Read these off the matrix that follows. Rows and columns are numbered from 1.
1) Which number is the entry at row 2, column 1?
2) Which number is the entry directly below 145?
3) Which number is the entry just right of 95?
4) Which number is the entry at row 1, column 1?
5) Which number is the entry just left of the largest entry?
6) Which number is the entry directly below 147?
7) Which number is the entry just left of 151?
8) Which number is the entry in row 1 and column 3?
[[149,106,151,144,123,61,107,137,114,45,130,156,147],
[95,50,66,93,47,50,41,90,45,50,56,118,110],
[86,62,132,79,82,45,45,61,51,47,78,138,89],
[68,145,117,41,113,123,131,57,141,116,117,74,37],
[139,99,128,144,136,75,96,143,112,58,116,159,141],
[132,57,48,117,53,135,47,137,42,152,52,49,109]]
1) 95
2) 99
3) 50
4) 149
5) 116
6) 110
7) 106
8) 151

Questions about the matrix below.
1) Report the entry in the bottom-left corner.
2) Report the entry just right of 122.
3) Report the last entry, reading row by row.
[[108,78,109,39],
[122,49,103,108]]
1) 122
2) 49
3) 108

95	114	116	138	107	46
114	91	107	77	95	127
116	133	117	78	108	120
The largest entry in the first column?
Answer: 116
The smallest entry in the first row -> 46
The fifth-last entry, reading row by row?
Answer: 133
The fourth entry, reading row by row?
Answer: 138
The entry in the top-left corner?
Answer: 95

Read these off the table that follows.
1) The entry just right of 119?
2) The smallest entry?
3) The largest entry in the first row?
4) The first entry of the largest entry's row?
5) The 2nd entry on the main diagonal?
6) The entry directly below 83?
7) The bottom entry of the column that holds the smallest entry?
8) The bottom-right entry?
[[125,160,140,53,105,122,91],
[125,96,77,108,141,111,91],
[125,117,83,78,79,136,129],
[125,104,129,115,103,57,134],
[125,112,140,103,82,84,84],
[125,72,73,55,125,55,82],
[125,77,93,101,85,66,82],
[125,103,91,125,140,79,135],
[125,119,104,76,84,118,125],
[125,129,128,76,120,123,86],
[125,121,127,78,113,109,88],
[125,113,110,84,81,87,134]]
1) 104
2) 53
3) 160
4) 125
5) 96
6) 129
7) 84
8) 134

A =
[[126,135,129,126,134,134,100,132,120,128,127,134,120],
[135,121,121,134,126,138,105,135,139,131,135,121,139],
[126,135,133,126,126,128,99,128,130,143,127,128,130],
[129,162,145,129,138,118,81,135,123,143,135,126,123],
[124,128,129,132,126,128,106,128,126,131,123,131,126],
[129,148,117,118,131,138,131,145,133,143,146,123,133],
[135,128,125,129,124,131,70,128,136,128,135,128,136]]
Rows and columns are numbered from 1.
The entry in row 1 and column 1 -> 126
What is the bottom-left entry?
Answer: 135
The entry directly below 117 is 125
What is the entry directly below the centre entry?
Answer: 106
The entry in row 1 and column 3: 129
The entry in the top-right corner -> 120
What is the entry just right of the centre entry?
Answer: 135
What is the entry at row 3, column 1?
Answer: 126
The entry just left of 162 is 129
The bottom-right entry: 136
The entry just left of the smallest entry: 131
The entry in row 2 and column 2: 121
The entry directly above the smallest entry: 131
What is the entry at row 1, column 2?
Answer: 135
The entry at row 2, column 3 is 121
The bottom entry of the column that holds the largest entry: 128
What is the entry at row 2, column 1?
Answer: 135
What is the entry directly above the centre entry?
Answer: 99
The entry directly below 162 is 128
The maximum: 162

B =
[[108,102,75,138,150,70,82,102,77,58,70,120,92],
[118,114,120,114,98,94,118,123,115,81,98,126,85],
[127,79,116,110,142,78,127,126,95,75,76,131,68],
[126,80,116,110,138,81,125,124,97,74,78,129,69],
[101,88,105,93,91,117,97,97,87,93,108,88,106],
[114,106,87,103,142,102,119,112,123,96,90,137,67],
[126,115,80,86,140,77,112,121,119,85,90,145,43],
[117,92,93,112,123,101,106,107,97,67,86,114,78],
[121,93,103,104,116,104,104,106,107,71,92,111,76],
[106,107,90,71,112,98,86,101,111,96,108,90,117],
[118,100,95,105,131,105,114,109,118,86,91,126,72],
[107,98,102,100,105,103,100,102,103,91,98,102,95],
[111,91,83,119,130,95,107,107,87,67,80,115,84]]
Rows and columns are numbered from 1.
The bottom-left entry: 111
The top entry of the column that holds the largest entry: 150
The entry in row 2 and column 1 -> 118
Which number is the entry in row 1 and column 2?
Answer: 102
Which number is the bottom-right entry?
Answer: 84
Which number is the entry just left of the largest entry?
Answer: 138
The entry in the top-right corner -> 92
The entry at row 3, column 2 -> 79
Which number is the entry at row 1, column 1?
Answer: 108
The entry just left of the centre entry: 77
Which number is the entry directly above the smallest entry?
Answer: 67
Which number is the entry just right of the largest entry?
Answer: 70
The entry just right of the centre entry -> 121
Which number is the centre entry?
Answer: 112
The entry in row 3 and column 3 is 116
Which number is the entry at row 3, column 1?
Answer: 127
Which number is the entry directly above the centre entry?
Answer: 119
Which number is the entry in row 2 and column 2?
Answer: 114
Which number is the entry in row 1 and column 3?
Answer: 75
The entry at row 2, column 3 -> 120

grid =
38,126,109,115,39,31,153,101,162,136,98,100,106,38,56
118,72,74,169,120,110,56,132,148,103,157,131,108,121,109
135,50,148,29,83,31,131,70,168,112,89,57,29,159,123
116,110,68,152,67,157,122,86,48,167,100,74,76,32,105
33,77,38,171,114,127,123,126,167,168,89,132,154,40,119
148,55,130,43,153,121,77,28,94,91,66,118,60,131,168
Counting starts at 1.
The entry just left of 120 -> 169
Which number is the entry directly below 39? 120
The entry directly above the smallest entry: 126
The entry just right of 171: 114
Which number is the entry at row 3, column 1? 135
Which number is the entry at row 1, column 1? 38
The entry in the bottom-left corner: 148
The entry in the bottom-right corner: 168
Which number is the smallest entry? 28
Which number is the entry directly above 130? 38
Which number is the entry directly above the largest entry? 152
Which number is the entry at row 1, column 2? 126
The entry directly above 70: 132
Which number is the top entry of the column that holds the largest entry? 115
The entry just right of 60 is 131
Which number is the entry in row 2 and column 2? 72
The entry in row 2 and column 1 -> 118
The entry at row 1, column 3: 109
The entry just right of 108: 121
The entry just left of 136 is 162
The entry just right of 103 is 157
The entry just left of the smallest entry: 77
The largest entry -> 171
The top entry of the column that holds the smallest entry: 101
Which number is the entry in row 2 and column 3? 74

W =
[[94,75,124,66,134,76],
[42,154,91,103,63,86],
[134,45,126,86,123,111]]
The bottom-left entry -> 134
The top entry of the column that holds the largest entry -> 75
Report the fourth entry from the end, reading row by row.
Answer: 126
The smallest entry in the first row -> 66
Report the first entry, reading row by row.
Answer: 94
The entry just left of 103: 91
The entry in the top-right corner: 76
